Below is a small trained network, with its code and all its weights. Each question gives an input and a target symbol and asks what happens when units are switched off, that is, made to give their printed mean instead of their output.

import numpy as np


def w(rows, s, z=0):
    codes = np.array(rows[::2]) - 128.0
    scale = np.full(codes.shape[1], s)
    scale[-1] = z or s
    return codes * scale


def norm(h):
    return h / np.sqrt((h * h).mean(-1, keepdims=True) + 1e-5)


def f(y):
    return y / 2 * (1 + np.tanh(0.7978845608 * (y + 0.044715 * y**3)))


def softmax(a):
    e = np.exp(a - a.max(-1, keepdims=True))
    return e / e.sum(-1, keepdims=True)


def log_softmax(a):
    a = a - a.max(-1, keepdims=True)
    return a - np.log(np.exp(a).sum(-1, keepdims=True))


def net(x, mask):
    ids = ['ΛΞΩαβδζηθμπστψ'.index(c) for c in x.split()]
    T = len(ids)
    res = E[ids] + P[:T]
    u = 0
    for l in range(3):
        q, k, v = (norm(res) @ M[l].T for M in (Q, K, V))
        z = softmax(np.where(np.tri(T) > 0, q @ k.T / 2**0.5, -1e9)) @ v
        res = res + np.where(mask[u], z, O[l][:, -1]) @ O[l][:, :-1]
        u += 1
        y = f(norm(res) @ A[l][:, :-1].T + A[l][:, -1])
        res = res + np.where(mask[u : u + 8], y, B[l][:, -1]) @ B[l][:, :-1]
        u += 8
    return log_softmax(norm(res)[-1] @ U[:, :-1].T + U[:, -1])


Q, K, V, O, A, B = {}, {}, {}, {}, {}, {}
E = w([
[134,113,157,162,111,86],'Λ',
[112,101,141,144,153,73],'Ξ',
[138,118,161,159,105,98],'Ω',
[138,124,173,171,73,105],'α',
[154,139,159,215,85,105],'β',
[143,109,161,170,118,80],'δ',
[117,114,116,210,154,69],'ζ',
[104,161,131,212,125,99],'η',
[137,38,144,37,106,116],'θ',
[54,229,110,154,90,180],'μ',
[8,188,119,111,121,136],'π',
[147,172,165,131,12,213],'σ',
[74,141,146,52,49,192],'τ',
[87,134,22,47,245,112],'ψ',
],0.0013)
P = w([
[159,180,145,161,93,56],'0',
[214,211,193,73,158,65],'1',
[49,126,128,173,69,79],'2',
[204,217,143,29,151,111],'3',
[7,72,67,176,77,129],'4',
[127,150,194,64,201,181],'5',
[132,95,99,140,115,183],'6',
[104,77,188,106,195,215],'7',
[81,69,67,159,129,220],'8',
],0.0019)
Q[0] = w([
[94,41,40,184,74,167],'L0H1',
[88,3,43,206,117,216],'L0H1',
],0.0028)
K[0] = w([
[111,125,127,119,138,206],'L0H1',
[109,103,114,130,125,253],'L0H1',
],0.0051)
V[0] = w([
[164,43,248,142,180,74],'L0H1',
[69,179,183,149,160,139],'L0H1',
],0.0014)
O[0] = w([
[251,37,100,237,246,254,254],'L0H1',
[133,122,212,25,178,176,243],'L0H1',
],0.00092,0.0003)
A[0] = w([
[125,128,135,127,128,127,124],'L0N1',
[124,128,136,126,127,127,123],'L0N2',
[246,144,146,160,249,160,41],'L0N3',
[232,92,235,65,95,195,3],'L0N4',
[182,133,5,124,65,65,91],'L0N5',
[197,52,124,20,196,139,133],'L0N6',
[135,103,121,137,133,137,128],'L0N7',
[178,168,161,159,161,76,97],'L0N8',
],0.0025,0.0015)
B[0] = w([
[131,127,122,126,129,130,127],'L0N1',
[132,127,119,126,129,132,126],'L0N2',
[58,135,146,44,5,149,125],'L0N3',
[15,198,26,157,243,60,111],'L0N4',
[111,109,242,92,231,197,65],'L0N5',
[141,235,168,249,41,189,255],'L0N6',
[108,129,139,158,114,111,128],'L0N7',
[126,208,153,7,98,167,159],'L0N8',
],0.0015,0.00039)
Q[1] = w([
[133,191,254,93,203,142],'L1H1',
[214,216,93,67,116,42],'L1H1',
],0.0078)
K[1] = w([
[52,88,210,203,70,2],'L1H1',
[254,203,183,120,88,25],'L1H1',
],0.0055)
V[1] = w([
[140,100,89,124,210,130],'L1H1',
[116,224,96,252,183,125],'L1H1',
],0.0035)
O[1] = w([
[158,153,36,85,114,109,3],'L1H1',
[137,6,154,1,64,149,183],'L1H1',
],0.0031,0.0012)
A[1] = w([
[91,88,52,126,160,71,40],'L1N1',
[110,141,92,73,151,118,240],'L1N2',
[191,123,119,57,239,169,83],'L1N3',
[138,254,58,237,199,84,8],'L1N4',
[191,110,85,158,94,141,209],'L1N5',
[98,119,75,125,66,69,30],'L1N6',
[142,143,138,134,80,139,166],'L1N7',
[186,238,130,85,149,139,2],'L1N8',
],0.0032,0.0019)
B[1] = w([
[143,194,215,171,45,143,40],'L1N1',
[126,126,98,219,98,60,254],'L1N2',
[116,145,236,184,7,125,110],'L1N3',
[29,26,101,184,32,127,42],'L1N4',
[16,109,93,217,95,120,203],'L1N5',
[141,184,199,77,44,185,25],'L1N6',
[70,142,90,132,88,114,203],'L1N7',
[39,67,253,152,126,121,73],'L1N8',
],0.0019,0.00068)
Q[2] = w([
[195,253,217,37,185,137],'L2H1',
[114,57,131,150,255,245],'L2H1',
],0.0085)
K[2] = w([
[160,97,142,155,95,1],'L2H1',
[23,77,87,160,109,130],'L2H1',
],0.0084)
V[2] = w([
[50,134,56,53,228,64],'L2H1',
[88,179,126,117,81,254],'L2H1',
],0.0029)
O[2] = w([
[10,126,107,48,224,1,124],'L2H1',
[132,167,249,104,63,108,10],'L2H1',
],0.0033,0.0012)
A[2] = w([
[159,206,20,98,3,32,40],'L2N1',
[172,147,71,152,180,133,36],'L2N2',
[173,125,168,169,96,177,2],'L2N3',
[113,135,152,156,59,100,116],'L2N4',
[160,127,146,125,130,151,26],'L2N5',
[125,79,90,126,59,113,12],'L2N6',
[142,114,136,126,159,78,176],'L2N7',
[122,194,212,86,166,128,58],'L2N8',
],0.0061,0.0036)
B[2] = w([
[242,169,35,100,91,185,110],'L2N1',
[159,71,180,152,185,136,120],'L2N2',
[2,119,44,115,174,163,70],'L2N3',
[159,159,143,110,156,175,165],'L2N4',
[10,83,169,183,156,190,32],'L2N5',
[87,32,85,113,174,122,106],'L2N6',
[86,148,87,103,101,184,249],'L2N7',
[119,48,103,184,109,109,145],'L2N8',
],0.0051,0.0012)
U = w([
[191,118,165,135,163,136,40],'Λ',
[131,161,101,82,238,80,152],'Ξ',
[181,117,169,147,162,135,96],'Ω',
[88,101,135,168,125,145,67],'α',
[113,95,107,169,145,186,75],'β',
[173,101,153,153,156,130,112],'δ',
[134,80,135,130,91,99,91],'ζ',
[95,21,80,91,100,94,88],'η',
[144,138,95,247,85,68,145],'θ',
[149,106,217,45,44,145,141],'μ',
[43,181,93,66,106,46,106],'π',
[59,154,131,120,110,232,184],'σ',
[116,254,186,176,99,95,168],'τ',
[206,175,40,75,92,162,251],'ψ',
],0.0085,0.0018)

Each question gives the input, a string of symbols that net reads in full, and the target symbol t.
The units are the heads (2 rows each of Q, K, V and O) and the neurons (one row each of A and B). Each row of codes is followed by its name. A weight is (code - 128) times the scale printed after its matrix; where a second scale follows, it is the last column's (O, A, B and U).
mask holds one flag per unit, layer by layer, with each layer's heads first. A switched-off unit (its flag False) gives its mean, the last column of its rows in O or B, instead of its output. The means were averaged over made-up inputs and are rounded, as every weight is.
A unit's drop is (log p(t) with every unit on - log p(t) with that unit switched off) / (log p(t) with every unit on - log p(t) with every unit switched off).
The circuit of an input: a set's keep is (log p(t) with only the set's units on - log p(t) with every unit switched off) / (log p(t) with every unit on - log p(t) with every unit switched off). Starting from the 12 units with the biggest drops (on a tie, the unit counted first), units are removed one at a time, each time the one whose removal leaves the highest keep (on an exact tie, the one counted first), for as long as the keep stays at least 0.8.
circuit, biggest first: the units of the circuit, biggest drop first
unit that matters most: the unit with the biggest drop
k most important neurons: the k neurons with the biggest drops, biggest first
top k neurons in layer l: the k neurons of layer l with the biggest drops, biggest first
input θ θ Λ α θ, target θ: circuit, biggest first : L1H1
input β θ η θ Λ π β α μ, target μ: circuit, biggest first : L2H1; L1H1
input β π η σ β σ η η, target σ: 2 most important neurons : L0N4; L1N6
input β Ξ ψ σ Λ σ, target π: top 4 neurons in layer 1 : L1N2; L1N1; L1N3; L1N7
input θ η τ Λ μ η β, target μ: circuit, biggest first : L2H1; L1H1
input τ α η τ η η Ξ σ β, target σ: top 3 neurons in layer 2 : L2N3; L2N4; L2N8
input θ η η ψ Ξ ψ τ Ξ Λ, target τ: circuit, biggest first : L2H1; L1H1
input η θ ζ θ Ξ η μ Λ, target Ξ: top 3 neurons in layer 1 : L1N4; L1N3; L1N8
input η ψ θ θ ψ σ ζ, target ψ: circuit, biggest first : L1H1; L1N8; L2N1
input η α β θ η μ η η π, target π: 2 most important neurons : L0N6; L1N3
input ψ η η, target ψ: circuit, biggest first : L2N1; L1H1
input θ δ δ Ξ η Ξ μ η ψ, target ψ: circuit, biggest first : L1H1; L2N1; L2H1; L1N2
input β σ δ π, target σ: 3 most important neurons : L0N4; L2N3; L2N5
input η μ σ, target σ: circuit, biggest first : L1H1; L2N3; L2H1; L2N4
input η η Ω, target η: circuit, biggest first : L2N6; L1H1
input σ η α Ω β θ β θ, target σ: unit that matters most : L2H1
input ζ Ω β Λ Ξ θ η Ξ, target Ξ: top 2 neurons in layer 0 : L0N6; L0N4
input σ α Ξ σ β θ, target Ξ: circuit, biggest first : L2H1; L0N6; L1N4
input β Λ θ τ ψ, target ψ: 3 most important neurons : L1N1; L2N1; L1N2
input Ξ ζ η η Ξ Ω, target μ: circuit, biggest first : L1H1
input Ω Λ Ξ σ θ, target σ: 2 most important neurons : L1N1; L2N3
